[  -8  -48  -65   59  123  141  117  -66 -184 -132 -137  132  127   27
  348   -7  330 -175  -41   87  300  156   -3   17 -328  173  217  102
 -140  157  295  166 -115   37  177 -186 -185  -81 -100   78   35 -146
  171  -49   64  212] => <100>
[ 196  128  -42  150  107  168  -39   17   69   33  -18    4   -2  -10
   38   -6  174  -79  115   22  -28   72  -39   57 -108    2  189  -45
  -21  194   48  -40  164  -26  188  -60  -96   44  -61   -2 -185  -39
   52   -8  -59  130] => <100>
[  31   94  -80 -212  106   20    1    2    6  -82   69   -8 -233   16
  125  -93  123   26   60  -65 -162   57  -12  -80   -4  -61  -94   24
  132   71  -58  -34  111   39   50   -7   53 -107   11  -98 -108  175
 -131 -213 -216  -23] => <94>
[  72  -11   31  153  157  -64   91 -100 -145  -22    5  -34   52  131
   16 -246   57  -81  120   28  -15   98    9   18  -36  -19  -85   12
  100  120  -31  200  194  -71  194  -11   17  139   34   10 -121  203
   59   13   86   36] => <89>
[ 163  169  122  431 -164  217  -23   62   73  -56 -101   93   59  -98
 -156 -230    9   44  288   81 -305   -8   17  131   42 -138  101  164
  125  -10 -371   18   54 -195   47  152 -222  134  105  -17 -134   92
   45   15  148  -56] => <89>
[-159   19   62  -41  -79   61   99   94 -106 -110  -26   52  209  314
   50  119   66 -255  -67   29   68   87  183   25  -60   -9  179  185
  -55  153  280   72  158  -25   -6 -118 -186   -5  -14  -91 -130   26
   67 -151   27  -48] => <81>
[  89   57   43   56 -156   39 -278   55   46 -136    9  155  -10 -164
 -185   45  -20   30  257  -59 -300   13  212   52  -92   15  148  130
   21  -11 -248 -155   47  -23  -63   55 -200  -84   46  100 -164   26
 -125  -24 -253  -25] => <92>
[ -65   15  121   31   76 -111 -121   41  -64  -10  -69   97   55 -133
   -1  102  195  -98   78   26   40   67  -94 -117  -44   51   19  -49
   45   17   45  110   23  -43  -38  -36   25 -104  142  -79  -34  -52
   -4  -60  -43   99] => <100>
[  73  -71  -68   95   93  -49  -81 -124   27 -124   97   54  -26 -174
   83   -2  243   19  241   28    4   49  -34  -24 -212   13   75 -153
   40  -91 -234   86   52  -74   37   91  -22   36   84  125  134  -39
 -154  -70  -31   28] => <81>
[-198   28  -67 -158   19   81 -121   74 -101   15 -132  -35  180  138
  -22  -41   90 -151  160   50  223  -63   68  -83  178   40 -118   19
   44    0  156  -21  195  -13  223 -144   18   99 -206  -84 -160   39
   43  -75  -12  -19] => <75>
[  31   90   41   39 -203  252  -12  201   -8 -138   15   73 -117   82
   40   81  -65 -152 -222 -109  -74  127  120  -39  -68  -93  187  201
 -100  141  229 -127   27  -48    1  -43 -189  -72  141 -155 -165  -53
  130 -273 -197  -48] => <81>
[  47  -51   20  108  -76   73 -130  -58  114   60    3  118  -90 -124
  -30  141  -96  164  178  -40 -173  100  -56   44  -42  -50   -5  126
  164  -36 -144   27   18  -39  -85  184   60    2  189  -85   69  114
  -18  -82  -11    0] => <75>
[ 124    5  -82  134   76  130   17 -115   97  -39   58   31  -58  -77
  193  -62  240   21  239   59  -59   65  -69   18 -187  -67  142  -55
  102  -30 -195   62   96 -127   94   85  -84   56   55   58   98   25
  -59 -103   29    7] => <100>
[-158   95  218  115  -57   69   23   46 -228 -161 -140  208  -21  -30
   80 -204   59 -118   60  142 -183   -6  142  -50   75  -74   12  229
  157    1   45   34  -80  -56   40  -16 -174  -44  104  -87 -189  105
    7 -114  138  -43] => <100>
[  58   66   69  220 -105  211   39  134  -47 -112 -102  209  -32  -24
  -22   41   47  -95 -125  -49  -17  112   25   28  -77  -48  152  228
 -109  185  211  -78  -22  -12  -14 -118 -170  -10   25 -116 -144 -128
  150 -145   -6  100] => <94>
[ -49 -108   -6   91   21  -24   50 -158 -164 -117  -45  111  148  -22
  188  -38   74  -39   67  -14   88   87   92    8 -160  181   68  153
   15   15  -70  109 -141    6   35   53 -112   26    8  130   39  -15
   88   35   76   31] => <94>
[-124   96 -170 -249  -90  162  114   87  -96 -207 -103 -123    0  213
    1 -138   89  -62  -60  -11  146   83   17    3   10   55 -181   51
   15  -71  128  158   52   -3  248 -123   99  -90   27 -231  -25  146
   73 -226  -82   62] => <100>
[ -81   72  -51 -166   51  150   -6   70 -148  -96  -91   43  -50  264
    8 -100   36 -188  -49   42   87   80  126  -26  -43  -25  -28  149
  -30  166  400   -6  203   66  236 -291  -49  -43 -126 -145 -249  139
   68 -166 -112   94] => <82>
[-143  213   90   43  -65  166 -280  166   21   19 -207  203  222 -125
 -190  195   75  -15  308  184 -117 -117   97  111  233   78   96   64
   88   12    7 -195    3   95   41  -31 -110  -26 -143  -97 -298  -88
 -146   47   84   85] => <81>
[ 165   72  109  345   30  -17   99 -168   25  -27  -46   42  -14 -141
   10 -199   86   65  196   10 -219   17  -63   49  -96   11   77  102
  150   55 -365  136  -42  -98    4  208  -80  104  107   58  -44   93
   82  120  171    8] => <92>
[ 144  -49  -58  123  113  -48  -42 -153   51  112   81 -136   39  -10
   55   34  -53   23   56 -108   80  112 -121  -29  -84  130   -9  -89
   54   63 -149  112   58  -33  110  185  118  131  126   23    6   53
  125   79  -29   31] => <87>
[-123   80  -72    0   60   91   -8  -36  -68 -142 -127   55  170   11
   29    2  233 -102  130  139  214  -77   27   20  -46  152   72  -14
  -58    2   45   19  -45   89  155  -83  -76   67 -204   13  -73 -123
  -32   25  146   93] => <100>
[ -13   51  -87 -105   36  -52  135    9   10   13   28 -213  137  190
   74  -34   78  -79  -19 -152  115   49  -67  -69   79   86  -90    8
   35  104 -116  123  130  -41   48   82   67   73  -25  -85  -54   88
  114  -62  -67  -93] => <85>
[ -93   91   79   59 -176   88  -58  147   41  -46  -13  124  193   32
 -113  231    0  -62   78  -48 -155   11  138   63  153   -4  143  127
   51   30  -41 -158   72  -47 -120   43 -119   17   47 -107 -161  -80
  -51 -108  -12  -62] => <87>
[-108  134  -27  -74 -193   23  -66   60   18 -137 -105  -60  126  -27
 -240   22  -13   26   83  -65  -39  -30   30    5  124  150 -105   28
   71 -169 -216   16  -53  -27   40   67   84  -44  108 -158  -76   19
   22  -22  -54   21] => <89>
[ 146  -32   68  315   27  -23    8  -44  -76  -61   79   40  152   30
   10  -72    4 -123   63  -70  -27   66  115   30  -97   31  173   72
  -70  182 -132   -1   85  -68   30   85 -210  204   -8  171 -148  -46
   77   64   20  -59] => <89>
[   2   22  -89   -8   -1  196   68  123 -116   -2  -55   -7  177  276
   80  -45    8 -134   -8  -46  113  139   99   80   68    3   -6  158
  -32  211  233   10  201  -17  204 -141  -90   80 -127  -78 -191   80
  140 -131  -47   21] => <82>
[ 100  147 -102  121  148  129   17 -126   20   31 -102  -66  111   29
   32 -226  105   68  320  121  -19  -54  -47  128   40  102  -40   13
  125   76 -254   67   52   50  261   88  -25  165 -205   53 -154  143
   -3  156  168   53] => <82>
[  78   16  -24   13  123   88  -71   61 -113    0    6   83  -13   16
  149    2   11   -5   46   -4  -33  145   34   60   -8   31   -9   82
   18  220  116    7   36  101  119    4  -46  -27  -27   -4 -172   88
  -27  -87  -98   62] => <100>
[-167  115   -9 -181 -206   15   10  151 -105 -193   -7  -52  225  189
  -74   23  -88 -101  -34 -131  -67  -26  258   11  194  133  -23  195
   -7   26 -121  -97  -24   45  -31   64 -125  -13  -51  -54 -231   43
  -13  -91 -138 -174] => <89>
[  -5  -31 -125 -282   44  -54   42  -83  -48  -64  106  -99  -85   89
  193   97    7  -25 -141 -214   17  169   38  -92 -107  168  -28   24
   49   52   50   20   -4   48   54   26  120 -143  129  -65  -22   81
   62 -143 -288   31] => <89>
[  13  153    3  144 -132  181  -56    5   95   11  -50  -33  151  100
 -117   38 -142  -67   70  -38  -37 -104  125   49  100   86  160  174
  -22  113 -125 -191   26   34   47  118 -172  206 -154   -4 -263  -42
  114  102   61 -110] => <85>
[-302   14   89 -248  -78   -4 -228   85 -185  -82 -149  199  111   47
  -53  168  -14 -175   28   22   32   -6  239 -106   75  127   16  196
   32   -1  305 -139   11   90    8 -208  -72 -159  -54  -99 -236  -10
   -7  -92 -145   47] => <85>
[-473  110   72 -392  -50  -58   42  102 -247 -240 -190   94   67  114
   25  -62  246 -190   15  120   63  -76  113 -183  192   33 -192   89
  165 -183  204   68   -4    1   46 -227   60 -202    9 -271 -102   82
  -98 -259   22   -2] => <87>
[ -57  -15  112   -4   18 -116   15   13 -169  -95  -32   93  -91  -74
  -17  -25   58  -84  -98 -120  -45   81   31 -128   27   16  -80   72
   61   77  123   23   14  -19    4  -56   79  -52  131 -110 -129    9
   75 -119  -93   64] => <75>
[ -91   61   -6  -99 -165   57   -5   87  -36 -251   -2  126   45   47
  -56  140  108 -157  -70 -117  -43   -5  243  -24  -84   61  210  172
 -121   74   90 -190   16   36  -81 -121 -199  -70  -85   -9 -162 -152
  -18 -149 -180  -21] => <92>
[ 227  -50  117  496   82   36  -66   -8   56  126   73  107  228   26
  -51  221  -11 -142   65  -14   43  124    8  120 -159    2  351   24
 -147  340   78   -9  185  -36  -29   71 -210  258   -9  130 -151 -165
  116  126  116   53] => <81>
[ 110   91  179  331   18   23  -78  -78   72   10  -99  133  -42 -101
 -176 -102  139  -79  257  114 -187  -11  -34   -7 -153 -121  175   63
   96   52  -91   68  188 -152   21  -34 -125   71   81  -20 -121   54
   52   60  111   81] => <92>
[  24  157  -93   57  149   36  269 -134  -32    9  -64 -247  210  154
  174 -285  262  -93  148   33  105  -47  -87    5   94  124  -32  -84
  143   48 -237  173   93 -101  288   81   23  190 -126   -7 -101   85
  140   92  202  -15] => <87>
[-103  176  -41   71 -184  220  178   11  122   41 -142 -141  231  209
  -21 -156  -23   85  273   68 -109  -82  -34  130  272  -45 -105  206
  262  -90 -372  135   77 -134   65  244  -25  181  -37 -181  -24  249
   83  -23  289 -201] => <92>
[  66  -71  -84  -54  -46  107  -72 -112   42  -69  -15  132 -248 -256
  158  142  106  102  -18 -134  -46  167  -60  -66 -240   80   76   50
   73  -78   44  -33 -129  -31   29   10   93 -187  217  -69  130  -70
   83 -166 -205  179] => <75>
[ 176  -26  -89  106  -45   43  -51 -146   57  -12  122  -64   22   53
  -33  -83 -176  126  225 -105 -232  108  122  135  -66   48    2   81
  144    0 -354   22  108  -55   97  229  -19  116  109   97  -56  233
  -13   41  -90  -70] => <82>
[  81  100   -6   77  212  -80 -144 -235   56   91  -64  -52   91 -161
  -14   23  171   20  315  110  -24  -35  -75   28 -107  238   95 -181
  144    0 -200   80   16   46  194   98   81   24  -13   83 -113   20
  -21  258   67  187] => <81>
[-193  -35   17  -18 -126  167   41   63  -97  -93 -100  198   56  180
  -32   33   10  -75   77   58  -29   77  149   55   58 -129  -25  238
  104  -10  251    2  175  -65   44 -159  -46   21    6 -184  -55  110
    8 -237   92   10] => <92>
[  44   37 -127  126   62  111    2 -200  147   63   -6 -139  147   84
   69 -156   84   75  413  134   28  -56  -90   72  -38   16   -5  -34
  181 -111 -412  165  130 -105  166  220  -22  234  -66   66   92  186
  -26   87  213 -102] => <89>
[ -24  -87  105   32  -86  -48 -373   45  123   86  123  238  108  -39
 -163  390 -112   -3  307  -43 -278   72  197   36  -18  -74  198  102
  101   22  -76 -203  257  -45 -236   58 -132  -18  102   47 -103   35
 -217  -80 -201  -85] => <94>
[ -94   -8  -79    6   20  -21   24 -131 -112  -24  -53 -102  298  130
   25  -67  -23  -87  111  -42  181  -55  129   11   84  248  -26   56
   21   28 -122   15    2   38  178   75  -27  206 -180   98 -137    7
  121  154   99  -46] => <85>
[  47  -70 -227 -159  194  -38  -40 -251   11    1  117 -219   52  124
  237  -77   90  -50  152  -40  226   28   -3  -82 -201  196   10 -118
   15    4 -161  102   89   32  230   96   29  114 -113  171   45   99
   18   55 -110  -45] => <89>
[ 202  137   48  145  -25   99  -57    7  148   17   63  -19   11   63
   -9   41   44 -107  102  -60 -206   55   67   26 -164  -26  314   96
  -14  197 -126  -79  171  -77  -13   55 -236   17   23   48 -202   25
   58    8 -154  -45] => <89>
[ 239  -10   50  222  145  -76  -29 -215  -73  -93  115    4 -297 -204
  111 -244  -47   49  -10  -83 -156   89  -39  -97 -215   42    2  -10
   63   78 -230   55 -111    6  100  198    5   59  201  115  -74   96
   46   44  -81   22] => <87>
[ -84   32   -8  -21   75   12  -64   45 -184  -60    7   37  212  121
   58   17  -26 -133   41   -3   74  -16  210   32  138  139   24   72
  -38  190   84 -116   36  138  129   -2 -118  130 -207   80 -295  -21
  -41   24   -6  -50] => <100>
[ 181 -261 -157  -46  137 -156 -225 -259  111  148  286 -114 -175  -79
   81   48 -130  156  252 -202  -83  200  -59  -97 -157  -16 -146 -180
  218 -113 -288   80  274 -139   74  232  251   90  282   98  183  252
  -73  -84 -289  -57] => <85>
[-227   39  -63   -8  -57  190  266  -49 -124 -163 -164  114  212  136
  193   57  229 -115  -56   76  196   24   60   63   -3  135  104  154
   22  -19  202   41 -115    7  109 -118  -61   27  -94 -126   14 -134
  119 -106  269  105] => <87>
[-204   89  -31 -221  103  -23   72  -75 -191 -134 -132 -173  -72  129
  136 -327  117 -131  -23  105  225  -41  -81 -209   12   86 -256  -10
  105  -94   51  268  -44   13  269  -32  122  -28   24 -157  -39  210
   99  -85   56  -17] => <100>
[ -78   71   16  157  -52  173  226   46 -142  -37 -203  -36   67   75
   76 -295   76  -33   -4   24  116   25 -110  -17  195  -50 -207  154
  128   14   13  189  -10 -124  206   22   54  150   13 -206  -43  103
  246 -107  253   -8] => <75>
[  25   56 -103 -181  -93 -165 -118 -225  130 -133   92 -177  -22 -179
  -53  -18    4  189  263 -133 -235  -19   24  -38  -98  249  -62  -89
  219 -305 -672   83 -138  -43  -26  346  126 -120  247   69  105  158
 -119   77 -209  -70] => <89>
[-143  116 -124 -318 -234  275   31  253  -95 -290 -112  156  -61  115
   36  117   57  -55 -180 -117  -26  102  211   49    5   45   28  309
 -104   88  301 -170  -77  133   11 -218 -122 -261  -89 -206 -161  -38
    1 -344 -277   59] => <92>
[ -13   24  -67 -257  -59   86  -53  198  -90 -226   89   97 -126   98
  111  108   89 -114 -131 -128  -70  174  170  -36 -125  -38   78  125
 -101  146  227  -86   82   61  -23 -145 -125 -229   46  -76 -123   21
 -101 -349 -391   -4] => <100>
